Here is a tiny trained network, its code and every weight. The questions are about switching its units off for an input and a target symbol, where a switched-off unit gives its printed mean instead of its output.

import numpy as np


def w(rows, s, z=0):
    codes = np.array(rows[::2]) - 128.0
    scale = np.full(codes.shape[1], s)
    scale[-1] = z or s
    return codes * scale


def norm(h):
    return h / np.sqrt((h * h).mean(-1, keepdims=True) + 1e-5)


def softmax(a):
    e = np.exp(a - a.max(-1, keepdims=True))
    return e / e.sum(-1, keepdims=True)


def log_softmax(a):
    a = a - a.max(-1, keepdims=True)
    return a - np.log(np.exp(a).sum(-1, keepdims=True))


def net(x, mask):
    ids = ['ΔΘΠαβγεηλξτφψ'.index(c) for c in x.split()]
    T = len(ids)
    res = E[ids] + P[:T]
    u = 0
    for l in range(2):
        r = norm(res)
        for j in range(3):
            rows = slice(4 * j, 4 * j + 4)
            q, k, v = (r @ M[l][rows].T for M in (Q, K, V))
            z = softmax(np.where(np.tri(T) > 0, q @ k.T / 4**0.5, -1e9)) @ v
            o = O[l][rows]
            res = res + np.where(mask[u + j], z, o[:, -1]) @ o[:, :-1]
        u += 3
    return log_softmax(norm(res)[-1] @ U[:, :-1].T + U[:, -1])


Q, K, V, O = {}, {}, {}, {}
E = w([
[83,118,98],'Δ',
[116,145,142],'Θ',
[133,119,131],'Π',
[127,69,132],'α',
[131,118,129],'β',
[138,115,143],'γ',
[131,168,31],'ε',
[114,142,135],'η',
[53,155,169],'λ',
[89,93,251],'ξ',
[139,118,143],'τ',
[138,120,143],'φ',
[153,232,136],'ψ',
],0.028)
P = w([
[251,47,46],'0',
[98,126,228],'1',
[96,131,223],'2',
[95,131,219],'3',
[96,141,220],'4',
[106,136,228],'5',
[106,138,213],'6',
[106,144,232],'7',
[115,141,232],'8',
[126,139,245],'9',
],0.0034)
Q[0] = w([
[136,182,134],'0.h0',
[137,121,78],'0.h0',
[65,91,112],'0.h0',
[147,144,76],'0.h0',
[229,105,179],'0.h1',
[22,156,114],'0.h1',
[101,116,106],'0.h1',
[65,195,171],'0.h1',
[205,113,170],'0.h2',
[121,145,107],'0.h2',
[7,99,160],'0.h2',
[131,115,122],'0.h2',
],0.012)
K[0] = w([
[147,126,102],'0.h0',
[107,130,151],'0.h0',
[41,99,146],'0.h0',
[136,69,165],'0.h0',
[199,96,184],'0.h1',
[2,207,147],'0.h1',
[96,128,137],'0.h1',
[57,201,124],'0.h1',
[171,77,95],'0.h2',
[105,147,83],'0.h2',
[78,69,219],'0.h2',
[72,166,124],'0.h2',
],0.013)
V[0] = w([
[171,181,160],'0.h0',
[2,151,162],'0.h0',
[99,150,63],'0.h0',
[77,125,180],'0.h0',
[143,120,176],'0.h1',
[102,100,119],'0.h1',
[147,79,156],'0.h1',
[124,51,183],'0.h1',
[166,173,96],'0.h2',
[149,50,75],'0.h2',
[128,188,177],'0.h2',
[91,109,170],'0.h2',
],0.0095)
O[0] = w([
[98,150,63,104],'0.h0',
[79,205,88,195],'0.h0',
[185,4,143,84],'0.h0',
[43,156,179,188],'0.h0',
[95,185,78,185],'0.h1',
[124,165,119,150],'0.h1',
[107,241,128,193],'0.h1',
[44,159,179,255],'0.h1',
[82,161,27,27],'0.h2',
[23,188,55,131],'0.h2',
[31,136,65,134],'0.h2',
[182,150,242,216],'0.h2',
],0.0037,0.0042)
Q[1] = w([
[179,156,169],'1.h0',
[173,174,141],'1.h0',
[107,95,104],'1.h0',
[190,173,108],'1.h0',
[118,176,109],'1.h1',
[165,150,155],'1.h1',
[162,155,115],'1.h1',
[67,136,129],'1.h1',
[62,98,138],'1.h2',
[49,9,69],'1.h2',
[174,120,182],'1.h2',
[156,147,78],'1.h2',
],0.016)
K[1] = w([
[129,102,61],'1.h0',
[106,94,128],'1.h0',
[148,185,145],'1.h0',
[93,111,99],'1.h0',
[112,156,97],'1.h1',
[145,179,138],'1.h1',
[183,191,140],'1.h1',
[108,123,128],'1.h1',
[35,89,140],'1.h2',
[7,150,135],'1.h2',
[160,90,122],'1.h2',
[126,149,161],'1.h2',
],0.019)
V[1] = w([
[152,191,162],'1.h0',
[31,74,33],'1.h0',
[42,95,136],'1.h0',
[255,103,166],'1.h0',
[109,154,223],'1.h1',
[121,81,142],'1.h1',
[98,160,100],'1.h1',
[178,131,70],'1.h1',
[155,198,71],'1.h2',
[227,98,116],'1.h2',
[119,64,212],'1.h2',
[117,42,61],'1.h2',
],0.0093)
O[1] = w([
[157,75,171,132],'1.h0',
[57,105,85,85],'1.h0',
[165,28,124,164],'1.h0',
[127,67,98,141],'1.h0',
[115,55,32,254],'1.h1',
[144,159,123,158],'1.h1',
[160,89,164,110],'1.h1',
[78,124,188,20],'1.h1',
[127,203,86,55],'1.h2',
[253,146,94,133],'1.h2',
[146,67,175,205],'1.h2',
[87,76,71,166],'1.h2',
],0.0057,0.0052)
U = w([
[26,85,67,36],'Δ',
[82,201,121,173],'Θ',
[184,120,96,157],'Π',
[170,2,122,50],'α',
[182,107,83,133],'β',
[211,126,157,165],'γ',
[124,161,50,253],'ε',
[148,82,49,109],'η',
[87,200,205,79],'λ',
[151,162,236,80],'ξ',
[194,143,150,137],'τ',
[200,152,152,169],'φ',
[160,237,158,188],'ψ',
],0.015,0.0038)

Each question gives the input, a string of symbols that net reads in full, and the target symbol t.
The units are the heads (4 rows each of Q, K, V and O). Each row of codes is followed by its name. A weight is (code - 128) times the scale printed after its matrix; where a second scale follows, it is the last column's (O and U).
mask holds one flag per head, layer by layer. A switched-off head (its flag False) gives its mean, the last column of its rows in O, instead of its output. The means were averaged over made-up inputs and are rounded, as every weight is.
A unit's drop is (log p(t) with every unit on - log p(t) with that unit switched off) / (log p(t) with every unit on - log p(t) with every unit switched off).
The circuit of an input: a set's keep is (log p(t) with only the set's units on - log p(t) with every unit switched off) / (log p(t) with every unit on - log p(t) with every unit switched off). Starting from all 6 units, units are removed one at a time, each time the one whose removal leaves the highest keep (on an exact tie, the one counted first), for as long as the keep stays at least 0.8.
units of the circuit, in order: the units of the circuit, biggest drop first
unit that matters most: the unit with the biggest drop
heads that matter: for each layer, one digit per head in row order, 1 if its drop is at least 0.15 and else 0, layers parted by /
input Θ η τ α ξ Δ Δ γ, target Θ: unit that matters most	0.h1
input ξ φ φ γ Π, target ξ: units of the circuit, in order	[1.h0, 0.h0]
input λ λ φ, target λ: heads that matter	110 / 001
input Δ γ Θ α ξ α ξ τ, target Δ: units of the circuit, in order	[0.h1, 1.h0, 1.h1]
input Δ ε α Π Π φ Δ η, target Δ: units of the circuit, in order	[0.h1, 1.h0]
input Θ λ α β τ λ α α τ, target Θ: units of the circuit, in order	[0.h1, 0.h2, 1.h2, 0.h0]
input Δ β α ψ φ α β, target Δ: heads that matter	110 / 100
input ψ ε ξ Δ φ γ, target ψ: units of the circuit, in order	[1.h2, 0.h1]
input α ε ξ β λ Θ ε Θ, target α: units of the circuit, in order	[0.h0, 1.h2]
input λ γ γ φ β Δ τ, target λ: units of the circuit, in order	[0.h1, 0.h0]
input ε α α α ξ Θ Π, target ε: heads that matter	110 / 001
input λ Δ α ε α ξ γ, target λ: units of the circuit, in order	[0.h1, 1.h2]
input ε η α α λ γ λ λ Θ, target ε: units of the circuit, in order	[1.h2, 0.h1, 1.h1]
input α Θ Π ε γ γ γ τ, target α: units of the circuit, in order	[1.h1]
input ψ β γ Π ξ Θ, target ψ: units of the circuit, in order	[1.h2, 0.h1]
input Θ ξ η ε Δ Δ η Θ, target Θ: heads that matter	111 / 101
input Θ Δ Π, target Θ: heads that matter	011 / 001
input λ Π Δ λ ξ ε α ε φ, target λ: units of the circuit, in order	[0.h1, 1.h2, 1.h0, 0.h0]
input α Δ ε α, target Δ: heads that matter	000 / 101
input ε λ Δ Π, target ε: units of the circuit, in order	[1.h2]
input λ Θ α γ η Π, target λ: heads that matter	110 / 000
input α γ β η, target α: heads that matter	000 / 001
input ξ α γ γ Π, target ξ: heads that matter	111 / 100
input ε φ β, target ε: heads that matter	110 / 101
input ψ ξ α α τ Θ γ, target ψ: units of the circuit, in order	[0.h1, 1.h2, 0.h0]
input ψ γ φ, target ψ: heads that matter	010 / 001
input α Π φ ξ ψ φ β ξ φ, target α: unit that matters most	1.h1
